Each name stands for a flat space through zero: a line, a plane or more. A row that begins with a name and a colon came from that space; any other row is followed by the name of the space it lies nearest, among the names in its block.
q541-q819: [ 13  25  -6  20  -6  27  -2  11  10 -37  23  -2   1  -8 -27 -15  59 -38
   9 -11  -7  17]
q725-q583: [  4 -23   0   3 -37 -36  14 -18  10 -18  -4   1  31  -3  13 -10 -15 -24
   0  14 -16  22]
q541-q819: [  2  -3   7  -8 -12 -56   1 -15  23 -32  -5 -20  44   3   9  14   0 -24
  16  24 -34  23]
q826-q608: [-10 -24 -39  35 -48   0  57   8  -5 -15  29 -22  -3  -7  38 -29 -34 -15
 -33  -9 -32 -20]
q725-q583: [ -7  -6   6   0 -13  -6  22 -10   3   1  -7  -2 -20   5  29 -28 -18  -3
  -9  -4  -5 -19]
q541-q819: [-18  36  18 -15  25   6 -19   1  14   4   1  -7 -44  30   4  -2  20  18
  14 -14   9 -18]
q27-q661: [-27  32  21   0 -18  19 -17   7   4 -10   9  20 -35  47   7 -31  41 -10
  25 -31  26  14]
q826-q608: [-28  16  -2 -17  -5   0  -3  13  30 -17   0   1   5  46  30  -4  28  -3
  30  -7  12   3]
q826-q608: [ 29 -37 -23   6 -12  29  47 -11  10  -1 -16  11   2 -42  16 -37 -14 -16
 -27  11   2 -28]
q27-q661: [  3 -10   0  18  15  23  -7  28 -56  25   0  11  21 -18 -16  20 -12   6
  -8  -9  11  10]
q27-q661: [ -9  -3  10 -22  23   8   7  18   3   0 -30   8  30  14  33   3  12  -6
  24   7  14  -6]
q27-q661: [ 14  10  22  -3   3  15  -6  -6   2 -13 -14  18  -1  -7 -11 -24  35 -28
  13  -2  11  11]
q725-q583: [  3 -21 -41 -12   9 -18  17   3  30  -2   4 -27  33  -9  14  37 -26  21
  -8  26 -20 -18]
q725-q583: [ -1  23  12  -6  61  14 -17  12 -24  33  -3 -18 -37  -9 -14  28 -13  40
 -11  -5  -1 -37]
q725-q583: [ 16 -11  23   4 -18 -43 -20 -16 -13 -16  -9   8  52 -15 -26  15   2 -30
  13  18 -14  53]
q826-q608: [ -5 -24 -10  31 -40   0  28   4 -33   4  13   3   3 -10  15 -22 -33 -13
 -24 -11 -11   5]
q725-q583: [-10  13 -16   3  51  22  15  40 -19  11   4 -31   3  -4  18  30  -6  21
  -7  -3 -14 -40]
q541-q819: [-12   6  -6 -16  25  50  20  34  10  -3 -22  15   9  20  40 -18  36  -7
  22 -10  30 -25]
q826-q608: [-12  -9 -54 -20 -11  39   6  20  56  -8  11  14  18  30  16   9  32  15
  19   0  36  -3]
q725-q583: [  2   9   2 -11  41  25   4  23  -3   2 -16  -3  11  -4  10  10  19   1
  10   2   7 -19]
q725-q583: [-14  -8 -23  18  -1 -29  22   9 -17   8  23 -42  -1  -5  19  25 -54  23
 -27   3 -41 -23]
q826-q608: [  3 -11  16   1 -11   3  19  -6  -9  -1 -20  14  -1  -5  22 -33  -5 -19
  -2  -2   5  -4]
q725-q583: [ 10   7  23 -16   9  -1 -24 -26   8  16 -14  16 -34  -2 -21  -9   1  14
   0   1  19  -1]
q826-q608: [ -9  22   4   1  10 -20   7 -11  13  -4  13 -33 -42   7  10  -3 -13  13
 -12  -3 -28 -30]
q27-q661: [ 25 -26 -44  -7 -43  19 -23 -48  52  22  26  31 -49 -14 -55  -6 -12  40
 -27   3  38   7]
q826-q608: [-25  31  54 -16  10 -29 -27   1 -11  -9 -19   5   0  40  15  -5  22 -14
  37  -8   3  21]
q826-q608: [-20   6 -18  -6 -15   0  20  16  32 -29   7 -10  20  31  37  -7  24 -16
  20  -2  -5  -1]
q541-q819: [  7  -5 -30  32 -40   4   7  -4   0 -15  40  -7  -7 -13 -26  -6  -1 -10
 -21  -9 -16  16]
q27-q661: [ -8  15   8  -6  -7  -2  -6  -5  18 -13   2   2 -13  19   4 -13  21  -7
  13  -6   4   4]
q27-q661: [ -5 -19 -24 -23   0 -24  20 -12  41   1  -9 -19   8   7  33  12 -30  21
  -4  22 -11 -27]
q541-q819: [ 27  20  23  14  16   8 -30 -13 -21   1   7   5 -21 -30 -58   2  22  -9
  -7  -4  -2  16]
q541-q819: [-27 -12  35 -29  22   2   3  10 -28  40 -48  24  -5  29  53 -10 -32  24
  13  -5  34 -21]
q541-q819: [ 6  3 -5 -4 11  8  1  4  9 -5 -2 -2  5 -5 -3  4 13 -2  3  4  0 -4]
q27-q661: [-10 -44 -44 -14   8  -3  20  13  -1  39  -6  -8  25  -4  30  39 -66  51
 -20  17   7 -28]
q541-q819: [-28   9   5   5 -16   7   0   5 -10  12  10   6 -36  32  20 -18 -10  14
  -1 -23  13  -8]
q27-q661: [ 12 -12 -29 -11   7 -23 -14 -13  27   4  12 -18  17 -13 -25  45 -19  27
  -8  24 -12   3]
[-11  24  14  -4 -17  24 -26  -3  14  -6   7  29 -31  32 -14 -26  44  -7
  22 -23  35  20]  q27-q661
[-18  22   4  12   1 -28 -25  11 -17  -4  27 -22   6  18 -17  34  -2   8
   7  -7 -21  22]  q826-q608
[ 20   2  17 -23  32  -8 -29 -15  10  10 -22   8   9 -14 -28  23   8  11
  10  19  11   7]  q725-q583
[  1   7  25  20   6 -34 -16   3 -48   4   7 -16  16 -14 -22  24 -21  -6
  -6   1 -29  23]  q725-q583
[ 14  -2 -38   6  13  13  -3 -10  15  22  28 -21 -41 -25 -32  24 -26  45
 -36   3  -8 -32]  q826-q608
[ 12  37   9 -21  -8 -24 -40 -36  72 -41  15  -4 -16  18 -42   2  62 -15
  29  10  -3  29]  q27-q661
[  5   5  -1 -18  17  12   0 -14  26  10  -9   1 -34  -1   2  -9   1  19
  -4   3  12 -28]  q826-q608
[-10   1   6  47 -74 -25 -18  -5 -37 -19  44  12   9  11 -34 -12   2 -33
  -3 -23 -13  69]  q725-q583
[-10   7 -27   6  -7  43   8  24  13  -8  17   8  -4  16   7 -10  31  -2
   6 -16  20  -5]  q725-q583
[-27  14  35  -8  -9 -10 -14  -4 -14  12 -10  16 -27  37  19 -20  -4   5
  15 -18  17   6]  q826-q608
[-21   4  17  10 -11  19  21  15 -26   4  -7  12 -20  19  37 -38  -1 -12
   1 -24  11 -12]  q27-q661
[  1  -6  -7 -19  -3   4  -1 -11  32   0 -10  11  -3   9   7  -6   7   7
   8   7  17  -4]  q27-q661
[ 26 -41 -58  15 -17  40  29  -1   8  15  16   7   1 -42 -15  -1 -24  16
 -39   7   9 -20]  q826-q608
[ 22   3   2   7  25  -9 -26  -2 -19   8   7  -9  15 -31 -49  38  -2   8
  -7  12 -12  15]  q826-q608
[ 51 -58 -17 -13   9  26  28 -23   5  23 -41  29  24 -66  -6 -13 -28   0
 -27  31  20 -20]  q27-q661
[  5  17  31  20  10  11  -1  15 -42 -10  -5   4   6 -12  -9 -14  22 -33
   5 -13  -8  13]  q27-q661
[ -1 -40  -3  -9  51  11  36  46 -54  30 -48  -3  77 -25  52  34 -44   7
  -2  21  -1 -26]  q27-q661
[  7   4  25  11 -31   1 -22  -4 -14 -21  -1  32  25   4 -27 -19  40 -43
  22  -8  15  56]  q725-q583
[ -6  14  35 -16  11  -8  -5 -11   2   1 -23   7 -20  15  16 -21   7  -5
  13  -3   7  -7]  q826-q608
[-20  36  12  25  36  16 -16  19 -56  41  30 -27 -76   3 -17  16 -31  47
 -30 -33 -11 -37]  q725-q583

Each name stands for a flat space through zero: a line, a plane or more. A row that begins with a name and a colon came from that space; any other row is followed by the name of the space it lies nearest, among the names in its block.
q903_q410: [ 28  32   0   5  38   4  10  10  11  18  -9  -2  12 -26  15  -5  27   9
  14 -25  15  33]
q626_q742: [-28  16 -33  -5 -10   5  16   1   7 -12 -18  26  -5   6   9  35  -9 -27
 -20   8 -22 -17]
q755_q241: [-13 -23 -42   6 -32  20   8  -6  52 -28  24   8  -7 -22 -13   3   8  34
  17  13  18 -29]
q751_q654: [  1  17 -33  49 -19 -24  -2  55 -34  -9  11  32 -38  52  13  -4   4 -21
  -4  14 -14  14]
q751_q654: [ 13  13 -20  23 -20  -2  12  34   7  16   9  10 -20  -5   3 -18  24   8
   8  -4   7  -1]
q626_q742: [  6 -33   7  -3  43  -6 -34 -42  -6 -52  17 -30  13  23  -9  28 -19  17
  17  15   3  -4]
q609_q391: [ 11 -18  20  14  -8  -9  -6   5 -20  -9 -10 -22  -6  37 -11 -15   2  17
  -4   8  -7  -1]
q626_q742: [-16 -16 -11 -13 -17  25  11 -18  36 -11 -10   1  13 -19  -8  -5   1  29
  -4  -5   9  -1]
q903_q410: [-24  10 -10 -14  -2  -9   1   1 -15   0  -8  23   1   5  11   9 -17 -36
 -24   5 -17  -2]
q751_q654: [-17 -14  26 -12   1   3 -24 -22 -18   0  20   5   4   4  -3  14 -36 -19
   4   3   2  14]
q609_q391: [ 23  33   1   1  36 -18  24   9  17  -7 -23  -1  16 -16  12   8  23  -8
   5   7  -2 -14]
q626_q742: [ 19  -2  -1  13  12  -2 -20  -2 -12   5  32 -15 -18   3  -3  20   1  -3
  27  -1   6  -8]
q903_q410: [-11 -17 -39  -4  -2 -11 -15   1   3 -20  29  11  -7  -5   3  -8  -2  -2
  -1  11   4 -16]
q626_q742: [-13 -23 -16 -24  24  -6 -26 -32 -25 -22  -1 -20   4  21   0  21 -16 -10
 -19   2 -20 -17]
q755_q241: [ 10 -22  21 -20 -11  -8   2  -4  21  12  16 -11  17 -39 -11 -55  10  24
   6   3  25 -15]
q626_q742: [  0 -23  22 -25 -25  23 -11 -24   8  41  26 -23  -3 -38 -18  -8  -5  11
  13 -16  15 -18]
q903_q410: [  4  13   4  25 -19  15  32  15  20  -9 -42  -1  -2  23  -5   9  16  23
  -4   1  -9   5]
q755_q241: [-11 -11 -10  -8 -61 -19  18  27 -10  26  -5   2 -23   3 -10 -36  10 -15
 -29  20 -20 -65]
q755_q241: [ -8 -21 -13   2 -33  13   3  -2  32  -8  23   4  -6 -19 -13 -10   2  23
  14   9  16 -20]
q609_q391: [  4  10  70  38 -13 -16  14  12 -16 -25 -26   4  -1  57 -11  25 -27 -14
  11  38 -14   4]
q609_q391: [-16 -25  15  20 -35  54  -8 -25   6  -5  -6 -16 -15  34 -22  40 -21  36
  12 -16  -1  29]
q903_q410: [ 13  14   2  41 -24   3  19  24  53 -18  40  28 -12 -27  -8  10   7  15
  55  27  35 -10]
q626_q742: [-17 -12   1 -23 -24   1   9  -2  12  12  -5   9  12 -23  -3 -36  -1   4
 -20  -2   4  -7]
q626_q742: [  5  19 -34  21 -24 -33   7  54   0  12  41  41 -25 -18  12 -36  15 -25
   9  19  12 -18]
q609_q391: [ 19  20  -6 -11  20  -4  17   4 -10  21 -39 -24   3   0   7   1  29  -3
 -20 -16 -20 -17]
q755_q241: [  9   3  -3 -12  32  18 -11 -17  -6  14  -8 -17  11  -9   7   4   8  14
  -1 -33   5  35]
q755_q241: [ 10 -11   8  10 -25  36  10  -7  40  13   9 -14  -3 -26 -17  -1  14  45
  28 -14  25   4]
q755_q241: [-24 -29 -15 -12 -44  14  -9  -7   4   9  23   5 -13  -9 -12 -11 -12   4
  -7   1   2 -20]
q609_q391: [ 26  -5  15   5   0  -7  25  -4  69 -25  18  -9  18 -50 -16 -14  23  37
  43  29  35 -44]
q609_q391: [-14 -17  16  -9 -20   1   1 -12 -10  -3 -17 -11   0  20 -11   5 -13  -3
 -17  10 -17 -21]
q626_q742: [  6  -5   4  27   4 -11   4   5  43 -51  33  22   9 -11  -5   1  -6  19
  42  35  31   0]
q903_q410: [-39 -11 -24 -49  18  10 -31 -41 -33  10   6   4   5  -4  11  33 -34 -43
 -33 -18 -23   1]
q751_q654: [-13  -5  -2   8   2 -12 -11   3 -20 -22   0  12  -3  31   4   6 -18 -14
 -10  13 -10  10]
q751_q654: [  1  10 -10 -50  56   6 -13 -31 -43  32 -47 -34  21   0  19   5   9 -17
 -48 -47 -31  19]
q751_q654: [ -4 -23 -15 -24 -15  12  -6  -9  -6  25  -6 -22  -1 -10  -6 -31  13  20
 -23 -22  -4  -8]
q751_q654: [-11  -7 -26 -20 -11   6 -23  13 -54  53   0  -1 -17   9  13 -39   4 -12
 -41 -44 -14  34]
q755_q241: [ -5   3  -5  32 -48 -10  20  28  18 -16  12  20 -25  14 -11  10  -1  -6
  15  37  -2 -42]
q903_q410: [ 13   0  35 -11  32  46   4 -46   4   7 -55 -52  21  13 -10  44   5  35
  -2 -37 -11  29]
q755_q241: [-13 -24  -6 -16 -41  36  -5 -14   6  35   7 -15 -11 -17 -15 -10   1  22
  -6 -25   4  -4]
q626_q742: [  7 -24  19  -8  46  13 -32 -54 -16 -33  -5 -46  11  31 -10  57 -21  12
  12  -3 -11   2]
q755_q241: [ 16  20  37   9   5  14  24  -2  12  12 -37 -15  10   2  -5  15  10  11
   7  -8  -3   9]
q903_q410: [ -1 -28  -2  -3  -6   2  -7 -13  -6 -17 -12 -25   0  24 -12  -6   1  23
 -11   3  -9 -12]
q903_q410: [  5  -3  42  14 -24  17  16  -3   2   7 -33 -21  -2  25 -17  10  -2  18
   0   1  -9  -1]
q751_q654: [ 14  12 -11 -11  54 -24 -12  -2 -14 -12   1  -1  17  -6  18  -7   7 -12
  -4  -5   1  15]
q751_q654: [  9  20  -5   9   3   5  16   8   3   7 -21  -4  -5   5   3  17  14  -2
  -1  -5 -10  -6]
q751_q654: [  9 -14 -10  14   0 -22 -26  12 -18  -9  47   3 -18   8  -1 -12  -5  -6
  18  14  10  -7]
q609_q391: [ -5  26   4 -13  -6  15  23  -5  21  24 -12   9   4 -31   3  25   3 -18
   2  -6  -3 -16]
q903_q410: [-20  12 -34  -8  12  37   2 -26  24 -10  -6  11   3 -13   7  57  -8  -3
   3 -17  -4  11]
q609_q391: [ 22   5  39   6 -33 -15  19  22  12  32  13  -7  -7 -26 -14 -30  14   0
  19  16  13 -39]
q609_q391: [ 12  -4 -37 -18  40   7   4 -20  10 -18 -35 -32  15   0   5   7  30  27
 -19 -18 -12 -10]
[ -4   1 -12  -7  25   9   9 -24  19 -32 -29 -10  17   6   1  30   2  11
  -6   3 -10  -7]  q609_q391
[  8  13 -27  16  42   1 -18   8 -40  -7 -19  -4  -6  44  19  11   7   1
 -16 -28 -15  57]  q609_q391
[  7   2   5  -2  -3   5  -2   2 -10  22  -2 -10  -5  -1  -1  -6   7   2
  -2 -13  -2   4]  q626_q742
[ 42   0 -10  31  12 -26 -18  17   2  -8  63 -15 -29  -8  -7  12  17   0
  54  24  20 -44]  q751_q654
[ 20  -4   3   9 -43  23   7  20  -3  60   6 -24 -28 -13 -13 -26  29  25
   6 -28   6  -8]  q755_q241
[-48 -29 -39 -23  -5  24 -34 -35 -13 -18  23  16  -4  10   3  31 -39 -14
 -17 -10  -9  17]  q755_q241
[ -7   6 -37  12  14 -23   3  23 -29 -29 -36  10  -4  51  16 -11   9  -7
 -39   5 -29  12]  q751_q654
[ -8 -15  33  -9 -46  14  20 -15  38   7   6  -7   2 -28 -25   4  -8  10
  16  21   9 -50]  q609_q391
[ -9 -12  16   1 -26  14   7 -11  30  -7  15   4   2 -17 -15   9 -11  11
  20  14  14 -16]  q609_q391
[  4  14   6  23  13  16  20 -11  52 -43  -4  11  13  -8  -4  46  -3  17
  36  19  16   1]  q903_q410
[  1  12   9   4  14 -41  -4  21 -20 -11  11  24   4   7  13 -20 -10 -33
  -4  23  -1   2]  q609_q391
[-32 -14  18 -26  37 -24  -5 -43 -12 -69 -41   0  36  40   2  36 -41 -28
 -33  37 -33 -18]  q903_q410
[ -6   2  -1   3 -20   8   7   0  24   2  21  13  -5 -23  -5  11  -5  -3
  19   9  12 -16]  q626_q742
[ 17 -15 -48   4  22  -1 -26   2 -28   0  10 -29 -19  22   4  -4  23  18
  -7 -21  -8   2]  q626_q742
[ 10  10 -22  26 -12  34  21   7  37  -3 -14  -4  -9  -3  -5  19  25  39
  18 -14   9  11]  q903_q410
[-17 -23  -2 -27 -26   3   7 -21  39  -7  19   3  11 -43 -14  -8  -7   5
   5  19  12 -48]  q609_q391
[ -2  11  21  16  20  -3   2 -13  11 -37   0   9   8  15  -1  49 -22 -13
  22  25  -1   0]  q626_q742
[ 22  29  48  25   5  -4  15  20  -5  18 -12   4   2   6   2   2   2  -6
  19  -1   6  26]  q626_q742
[-18  -4  -8  -8  43   5 -39 -26 -28 -20  20  13   9  16  15  31 -35 -21
   1 -13   0  52]  q755_q241
[  2  17  61  15 -11   8  29  -2   6  -3 -48  -6  11  25 -10  24 -11   0
   1  12 -13   4]  q903_q410
[ -3 -23  15 -21  31 -12 -32 -36 -20 -21  18 -19  12   7  -4  17 -25 -12
   3  10  -3 -10]  q751_q654
[ 32   0   8  32   8   5  -4  16 -10   4  -4 -23 -12  24  -4 -10  22  33
  16 -14   7  28]  q609_q391
[ 13 -11 -26   1  -8  24 -15   3  -1  33  24 -17 -18 -18  -3 -16  21  28
  10 -34  15  15]  q755_q241

Rows lie near named flat spaces through zero. A row that begins with a name and a colon came from that space; any other row is followed by the name of its block's space that it lies nearest.
q153_q222: [ 55  -9  -6  -4   2  -6 -20 -43 -20 -19   2 -25 -16  -9 -45  14  -6  53
 -24  16 -60  -1]
q489_q151: [ 12  -8  16  40  -2   5  31   0 -16 -25  13  11  19   1   3   7 -15 -11
  -3  -9   1 -14]
q694_q69: [  9  -5 -13 -22 -19  13 -31 -19 -32   2  16 -20 -13   9   2 -24   2  -5
   8 -10 -15  15]
q153_q222: [ 56   2  -8  14 -11  40  20 -13 -15  -8   3  -6   3 -30  -4  29 -16  -7
 -22 -10 -10 -15]
q694_q69: [ -9  23 -14  -1  18  17 -26  31 -13   0  11   4 -28  46  11   8  11 -25
  20   8  29  21]
q700_q880: [  2   2  27  27  40 -12 -20  -5 -13 -52   6  -3  -8  32 -34  -2  -6  23
 -19  38 -18 -10]
q153_q222: [ 16  16 -17  -2  14  20  -6   8  11   4  -7  -5 -15  -7  -2  34  -2  -1
 -19  11  17  -2]
q694_q69: [ 27   2 -23 -30   6  22 -75 -44 -37 -22  16 -51 -36   8 -28  -6  -6  26
 -35  23 -28  12]
q489_q151: [-11 -16   6 -12 -32   1  16 -13  -2  14   1   0  23 -27  17 -30  -3 -15
   7 -25  -3  -6]
q489_q151: [ 40  29  -2 -36  20  57 -38   7  -5  -1 -15  -8 -31  -2 -16  -4   9 -17
 -15  25  -8  -4]
q694_q69: [-61  10  -5 -12  19 -17 -34  23  11   5   3  -1 -13  36  17 -14  11 -13
  12  13  41  17]
q694_q69: [-14 -11  35  16 -16   5  39   9  -2  -6  -1  24  36 -14  18 -36  -4 -33
  15 -20   4 -19]
q489_q151: [ 37  20   9  19  13  32  16  30 -15  -9   2  24 -11  24  -1  14   6 -27
  21   1  -1   0]
q489_q151: [ 14   9   1  19  17   5   3  11  -5 -15   4   6  -9  17  -7  21  -2   1
  -2  10   3   0]
q700_q880: [  3  22 -23 -15  12  53 -29   4   6   1  -3 -21 -15 -19  14  23 -11 -28
 -40  12  44  -8]
q700_q880: [ 17   6 -26   9  -2  18   0  -2  -4   4   7 -11  -9  -7   8  37  -9  -3
 -15  -5  18   3]
q700_q880: [ 53   3   6  -3 -11  46  16 -12 -10  -5  -7  -1   7 -38  -7   3 -10 -14
 -19  -6 -19 -21]
q700_q880: [ -2   4  -8   5  11  -1 -17  -2  -7 -10   7  -9 -12  15  -5  11  -2   7
  -7  10   5   6]
q153_q222: [-23  -4  27 -10  36 -13 -22 -24  38 -29 -27 -16  11 -35 -33  -8 -12  36
 -63  47  -5 -34]
q694_q69: [-24  -1 -10 -13 -11 -11  -9   7  -3  18   6   0  -4  15  16 -14   9  -9
  23 -12  11  17]
q153_q222: [-21   2  14  33   7 -42  53  47  22  16  -6  48  11  33  12  14  17  -4
  53 -13  10  11]
q700_q880: [-25  -8  27  10  -8 -15  51  18  35  14 -20  30  37 -28  15 -12   1 -14
  10 -13  13 -21]
q694_q69: [-71  -3  23   4  18 -30   3  18  34  -3 -11  12  21   3  14 -23   1  -8
  -4  13  37 -10]
q489_q151: [ 18  33 -17  -5  52   4 -42  22  10 -10  -9  -5 -49  41 -29  43  13  24
 -10  45   4  15]
q700_q880: [ 37 -11  39  16  16 -14  -8 -22 -33 -47   6   3  -3  26 -47 -28   1  32
   4  22 -68  -7]
q489_q151: [ 23   7  22 -40   8  47 -40 -24  -9 -19 -14 -20  -5 -28 -22 -43  -3  -9
 -35  25 -24 -22]
q700_q880: [ -8   3  15  -7   0  16  15   9  19   5 -15  10  16 -26   9 -12  -2 -21
  -9   0  14 -18]
q489_q151: [ 11   0   3  40   7  -2  26  12  -9 -17  12  13   5  16   2  26  -8  -4
   5  -4   8  -2]
q153_q222: [ 27  -1  -5   8 -13  18  13  -5 -15   0   7   0   2  -8   3   8  -6  -9
   1 -13  -7  -2]
q153_q222: [ 21  24 -38 -44  26  53 -77 -29   7  -7  -9 -55 -40 -30 -18  31 -13  13
 -77  41  19  -6]
q153_q222: [-55 -17  38   8   0 -42  20   9  15  -5  -5  22  30   8   7 -46   6  -3
  22  -2   2  -8]
q694_q69: [ 19  -8   1  -9 -40  27   5  -5 -45   8  21   2   5   7  20 -40   4 -37
  37 -36 -17  11]
[  7  -5 -13 -21 -19  -6 -14  -9 -15  17   6  -7 -11   9   1 -15  10   5
  22 -13 -20  19]  q700_q880
[  7   2  -4   4 -11  20   9   4  -8   4   5   2   4  -7  14   2  -4 -21
   1 -13  12  -2]  q153_q222
[-15 -17 -21 -26 -68 -11  18   7 -29  56  21  11   8  14  46 -44  21 -36
  79 -67  -6  38]  q694_q69
[-26   0   9   0   2  -3  -2  10   2  -1   2   6   6   9  11 -18   2 -15
   8  -1  15   0]  q694_q69
[-21  22 -33 -22  12   5 -35  25   7  24   2  -7 -33  30  15  17  15 -11
  13   6  35  28]  q153_q222
[  2  20 -17  -5  44   5 -53  -4   6 -22  -2 -25 -36  20 -27  33  -3  28
 -39  45  10   4]  q694_q69
[-13  -7  19   7  -6   8  17  -2   5  -8  -3   6  24 -21  10 -18  -9 -18
 -10  -6  10 -19]  q153_q222
[  1  15 -29  18  29  11 -39  -1 -12 -24  18 -26 -30  27  -5  46 -12  10
 -32  24  29  10]  q700_q880
[ 18  -8 -49 -23 -47  -6   1 -11 -17  49  14 -12 -15  -1  21  15  10   4
  35 -42 -10  36]  q700_q880
[ -4   5  16  21  25   3   2   5   7 -27  -3   3   5   2  -9  10  -9   2
 -22  20  10 -16]  q700_q880
[-50 -16  10 -32  -2 -41 -48 -21  -9  -4   7 -18  -5  25  -9 -58  12  22
  13  11 -19  17]  q153_q222
[  8   9   7  -7  15  38 -50 -11 -38 -36  17 -22 -18  23  -9 -27  -7 -19
 -18  20  -1  -1]  q694_q69
[  5   6   5 -65 -15  32 -33 -12   3  23 -19 -12  -6 -29  -2 -52  13 -16
  -2   2 -18  -3]  q489_q151
[ 23 -31  24  11 -33 -13  18 -36 -37 -18  16  -2  24  -9 -12 -41  -8  12
  14 -23 -55  -6]  q153_q222
[ 81  13 -49  -7 -40  36  11  13 -49  40  22   6 -37  28  13  33  17 -20
  60 -45 -27  43]  q694_q69
[-21  -4  -5   1   4 -29 -14   1  -4   0   8  -2  -8  27  -2  -3   7  15
  15   3  -2  17]  q700_q880
[-15 -20   4 -16 -18 -40 -25 -21 -29   0  17  -9  -6  33 -10 -46  13  23
  36  -9 -41  25]  q153_q222
